Here is a tiny trained network, its code and every weight. The questions are about switching its units off for an input and a class, where a switched-off unit gives its printed mean instead of its output.

import numpy as np


def w(rows, s, z=0):
    codes = np.array(rows[::2]) - 128.0
    scale = np.full(codes.shape[1], s)
    scale[-1] = z or s
    return codes * scale


def norm(h):
    return h / np.sqrt((h * h).mean(-1, keepdims=True) + 1e-5)


def f(y):
    return y / 2 * (1 + np.tanh(0.7978845608 * (y + 0.044715 * y**3)))


def log_softmax(a):
    a = a - a.max(-1, keepdims=True)
    return a - np.log(np.exp(a).sum(-1, keepdims=True))


def net(x, mask):
    res = np.array(x, float).reshape(1, 8) / 4 @ E
    u = 0
    for l in range(2):
        y = f(norm(res) @ A[l][:, :-1].T + A[l][:, -1])
        res = res + np.where(mask[u : u + 5], y, B[l][:, -1]) @ B[l][:, :-1]
        u += 5
    return log_softmax(norm(res)[-1] @ U[:, :-1].T + U[:, -1])


A, B = {}, {}
E = w([
[128,193,47,57,122,62,186],'x0',
[108,117,66,184,128,147,119],'x1',
[128,130,126,131,126,127,128],'x2',
[46,130,151,115,51,183,162],'x3',
[82,35,162,170,109,2,170],'x4',
[42,130,110,76,178,104,37],'x5',
[126,128,131,126,126,128,131],'x6',
[128,122,130,129,136,130,131],'x7',
],0.0076)
A[0] = w([
[142,177,214,48,130,92,156,25],'L0N0',
[177,131,112,152,128,157,231,70],'L0N1',
[52,133,141,106,71,174,166,19],'L0N2',
[83,126,1,219,121,150,141,93],'L0N3',
[119,185,59,77,113,81,198,2],'L0N4',
],0.012,0.0044)
B[0] = w([
[134,153,223,48,136,113,123,164],'L0N0',
[98,186,147,177,52,53,95,254],'L0N1',
[249,138,79,142,213,49,70,201],'L0N2',
[158,144,254,19,142,99,141,241],'L0N3',
[123,15,147,225,145,234,62,248],'L0N4',
],0.013,0.0044)
A[1] = w([
[134,250,84,104,110,228,132,72],'L1N0',
[182,80,147,147,133,40,92,241],'L1N1',
[36,83,127,71,165,135,90,79],'L1N2',
[29,178,62,76,175,70,75,8],'L1N3',
[54,64,96,82,116,62,212,29],'L1N4',
],0.012,0.0015)
B[1] = w([
[15,47,96,130,176,60,195,168],'L1N0',
[93,157,51,81,139,185,111,249],'L1N1',
[177,162,151,173,47,161,198,187],'L1N2',
[185,148,124,187,42,78,129,169],'L1N3',
[58,119,125,130,250,118,201,152],'L1N4',
],0.012,0.011)
U = w([
[103,43,156,207,126,254,123,174],'0',
[27,99,79,135,191,88,236,66],'1',
[156,189,134,188,11,67,178,71],'2',
[206,163,15,84,196,99,102,115],'3',
[122,144,246,19,129,137,152,1],'4',
[124,146,129,124,112,140,145,248],'5',
[114,152,120,110,124,169,147,172],'6',
[111,140,118,114,123,142,142,174],'7',
],0.008,0.0036)

Each question gives the input, the list of numbers given to net, and the class t.
The units are the neurons (one row each of A and B). Each row of codes is followed by its name. A weight is (code - 128) times the scale printed after its matrix; where a second scale follows, it is the last column's (A, B and U).
mask holds one flag per neuron, layer by layer. A switched-off neuron (its flag False) gives its mean, the last column of its row in B, instead of its output. The means were averaged over made-up inputs and are rounded, as every weight is.
A unit's drop is (log p(t) with every unit on - log p(t) with that unit switched off) / (log p(t) with every unit on - log p(t) with every unit switched off).
The circuit of an input: a set's keep is (log p(t) with only the set's units on - log p(t) with every unit switched off) / (log p(t) with every unit on - log p(t) with every unit switched off). Starting from all 10 units, units are removed one at a time, each time the one whose removal leaves the highest keep (on an exact tie, the one counted first), for as long as the keep stays at least 0.8.
circuit, biggest first: the units of the circuit, biggest drop first
most important unit: the unit with the biggest drop
top k neurons: the k neurons with the biggest drops, biggest first
k most important neurons of layer l: the k neurons of layer l with the biggest drops, biggest first
input [-7,-7,-4,8,3,0,-7,5], class 3: circuit, biggest first => (L0N2; L0N4; L1N1)
input [-1,5,1,-4,3,7,-7,-2], class 2: most important unit => L1N3
input [8,-4,1,7,8,7,-5,6], class 0: top 3 neurons => (L0N4; L1N2; L0N1)
input [5,-3,-5,-5,-6,4,6,2], class 1: top 2 neurons => (L1N0; L0N3)
input [-1,-1,-5,-3,5,7,5,-3], class 2: circuit, biggest first => (L1N3; L1N2)
input [-5,0,-5,2,-7,0,-5,-7], class 1: top 2 neurons => (L1N0; L0N4)
input [-1,5,-5,-7,-7,4,6,1], class 1: 2 most important neurons of layer 1 => (L1N0; L1N1)
input [-4,5,-3,5,3,7,-3,-6], class 2: circuit, biggest first => (L0N4; L1N3)
input [8,7,-2,-8,-3,5,5,7], class 0: top 3 neurons => (L0N4; L0N2; L0N1)
input [-6,-3,-1,-1,-2,7,1,1], class 2: circuit, biggest first => (L0N4; L1N2; L1N3)
input [-5,-5,7,-1,7,-7,-7,2], class 1: top 2 neurons => (L0N4; L1N2)
input [0,8,3,6,0,6,3,-6], class 4: 2 most important neurons of layer 0 => (L0N3; L0N1)
input [3,-7,-4,2,-4,-2,7,-3], class 4: top 2 neurons => (L0N0; L1N1)
input [-4,-4,-6,-7,-8,-5,2,4], class 1: top 4 neurons => (L1N0; L0N4; L0N2; L0N3)
input [0,6,-6,1,2,-3,-2,-2], class 4: circuit, biggest first => (L0N3)
input [2,-3,5,-7,3,8,-5,-1], class 2: 2 most important neurons of layer 1 => (L1N3; L1N2)
input [2,6,7,8,-5,7,5,-4], class 3: top 3 neurons => (L0N2; L0N3; L0N1)
input [6,-6,-8,8,-5,1,0,-6], class 3: 2 most important neurons of layer 0 => (L0N2; L0N3)
input [6,2,-3,1,-7,0,-5,2], class 1: 3 most important neurons of layer 1 => (L1N0; L1N2; L1N3)
input [7,-5,4,1,-8,-6,2,-8], class 1: circuit, biggest first => (L1N0)
input [-1,0,-1,7,-6,-4,4,2], class 3: 2 most important neurons of layer 0 => (L0N2; L0N1)
input [-7,8,-6,4,3,-3,8,-3], class 4: circuit, biggest first => (L0N3; L0N4)
input [-4,6,7,5,-1,7,0,-5], class 2: top 3 neurons => (L0N4; L1N3; L1N2)
input [-6,7,-2,1,-8,8,6,-3], class 1: circuit, biggest first => (L1N0; L0N4)
